Below is a small trained network, with its code and all its weights. Each question gives an input and a class and asks what happens when units are switched off, that is, made to give their printed mean instead of their output.

import numpy as np


def w(rows, s, z=0):
    codes = np.array(rows[::2]) - 128.0
    scale = np.full(codes.shape[1], s)
    scale[-1] = z or s
    return codes * scale


def f(y):
    return y / 2 * (1 + np.tanh(0.7978845608 * (y + 0.044715 * y**3)))


def log_softmax(a):
    a = a - a.max(-1, keepdims=True)
    return a - np.log(np.exp(a).sum(-1, keepdims=True))


def net(x, mask):
    res = np.array(x, float).reshape(1, 3) / 4 @ E
    y = f(res @ A[0][:, :-1].T + A[0][:, -1])
    res = res + np.where(mask, y, B[0][:, -1]) @ B[0][:, :-1]
    return log_softmax(res[-1] @ U[:, :-1].T + U[:, -1])


A, B = {}, {}
E = w([
[140,116,14,194,160,116,1,161],'x0',
[238,189,78,173,89,156,205,134],'x1',
[185,236,200,93,167,100,73,98],'x2',
],0.0077)
A[0] = w([
[132,130,43,148,143,129,39,135,221],'neuron 0',
[116,132,193,136,125,109,193,128,40],'neuron 1',
[93,43,70,131,125,123,197,133,31],'neuron 2',
[172,183,164,101,149,116,93,110,36],'neuron 3',
[99,127,192,103,128,139,204,110,255],'neuron 4',
[45,88,211,109,147,118,65,129,151],'neuron 5',
[122,129,193,140,105,134,149,126,31],'neuron 6',
[128,140,138,143,130,151,99,163,2],'neuron 7',
[138,129,94,150,132,118,92,147,20],'neuron 8',
[57,109,158,117,145,143,89,124,73],'neuron 9',
[87,66,79,145,114,137,171,143,169],'neuron 10',
[123,118,113,145,132,155,137,118,14],'neuron 11',
[178,218,222,110,137,116,30,138,127],'neuron 12',
[250,182,62,162,130,133,227,129,96],'neuron 13',
[112,124,181,111,126,145,202,144,36],'neuron 14',
[133,128,110,176,119,136,74,132,45],'neuron 15',
[154,123,70,153,126,127,51,127,47],'neuron 16',
[48,104,180,102,136,108,73,129,62],'neuron 17',
],0.012,0.0055)
B[0] = w([
[169,139,199,85,138,8,155,135,243],'neuron 0',
[134,159,77,44,173,132,130,90,171],'neuron 1',
[48,135,97,155,170,201,153,32,185],'neuron 2',
[57,101,64,126,164,174,132,93,178],'neuron 3',
[161,138,200,103,137,2,142,139,250],'neuron 4',
[183,105,75,165,68,115,80,156,229],'neuron 5',
[137,131,78,62,171,188,145,87,145],'neuron 6',
[124,148,58,97,163,167,125,97,118],'neuron 7',
[125,128,70,60,163,188,154,108,142],'neuron 8',
[137,141,60,124,76,168,122,121,169],'neuron 9',
[72,133,161,198,137,142,138,71,203],'neuron 10',
[112,146,62,95,140,179,135,95,118],'neuron 11',
[48,118,155,195,142,156,173,46,254],'neuron 12',
[166,101,52,162,37,163,59,161,254],'neuron 13',
[144,126,88,33,182,137,117,65,176],'neuron 14',
[131,145,92,68,157,156,144,100,151],'neuron 15',
[134,136,118,32,158,128,134,76,181],'neuron 16',
[169,134,51,123,79,214,106,138,191],'neuron 17',
],0.022,0.011)
U = w([
[187,105,89,143,72,137,90,139,121],'0',
[169,134,153,51,165,87,147,110,132],'1',
[56,111,147,175,151,149,159,90,115],'2',
[170,113,253,191,102,66,126,191,253],'3',
[145,123,158,103,161,159,128,164,71],'4',
[134,146,134,122,151,158,144,189,80],'5',
],0.013,0.0053)

Each question gives the input, the list of numbers given to net, and the class t.
The units are the neurons (one row each of A and B). Each row of codes is followed by its name. A weight is (code - 128) times the scale printed after its matrix; where a second scale follows, it is the last column's (A, B and U).
mask holds one flag per neuron, in row order. A switched-off neuron (its flag False) gives its mean, the last column of its row in B, instead of its output. The means were averaged over made-up inputs and are rounded, as every weight is.
A unit's drop is (log p(t) with every unit on - log p(t) with that unit switched off) / (log p(t) with every unit on - log p(t) with every unit switched off).
The circuit of an input: a set's keep is (log p(t) with only the set's units on - log p(t) with every unit switched off) / (log p(t) with every unit on - log p(t) with every unit switched off). Starting from the 12 units with the biggest drops (on a tie, the unit counted first), units are removed one at a time, each time the one whose removal leaves the highest keep (on an exact tie, the one counted first), for as long as the keep stays at least 0.8.
circuit, biggest first: the units of the circuit, biggest drop first
unit that matters most: the unit with the biggest drop
k most important neurons: the k neurons with the biggest drops, biggest first
drop of u: that unit's drop, to one decimal
input [-3,2,-3], class 3: unit that matters most -> neuron 12
input [7,6,-1], class 1: 3 most important neurons -> neuron 0; neuron 16; neuron 5
input [-8,4,-7], class 1: 2 most important neurons -> neuron 4; neuron 14
input [4,-1,-5], class 2: 3 most important neurons -> neuron 10; neuron 4; neuron 2
input [-1,-7,7], class 0: 3 most important neurons -> neuron 5; neuron 17; neuron 10
input [-7,3,-6], class 1: 3 most important neurons -> neuron 4; neuron 12; neuron 14
input [2,-8,-7], class 0: 2 most important neurons -> neuron 5; neuron 17
input [-2,-7,-6], class 0: 2 most important neurons -> neuron 5; neuron 12
input [-1,2,-3], class 3: 2 most important neurons -> neuron 12; neuron 3
input [-7,-7,1], class 0: 4 most important neurons -> neuron 5; neuron 17; neuron 0; neuron 9
input [-3,0,3], class 3: 3 most important neurons -> neuron 2; neuron 16; neuron 4
input [-4,1,6], class 2: 2 most important neurons -> neuron 12; neuron 0
input [2,-5,7], class 2: 2 most important neurons -> neuron 12; neuron 13
input [5,4,8], class 2: circuit, biggest first -> neuron 12
input [-2,-7,7], class 0: 4 most important neurons -> neuron 5; neuron 17; neuron 10; neuron 2
input [6,5,0], class 1: 4 most important neurons -> neuron 0; neuron 16; neuron 5; neuron 17
input [-2,-5,-1], class 0: 2 most important neurons -> neuron 0; neuron 17
input [-7,-2,-5], class 1: drop of neuron 4 -> 0.2
input [-4,-1,-4], class 1: drop of neuron 2 -> -0.1
input [-5,-8,7], class 0: unit that matters most -> neuron 5
input [0,-6,-3], class 0: drop of neuron 10 -> 0.0
input [3,4,-5], class 2: drop of neuron 10 -> 1.0
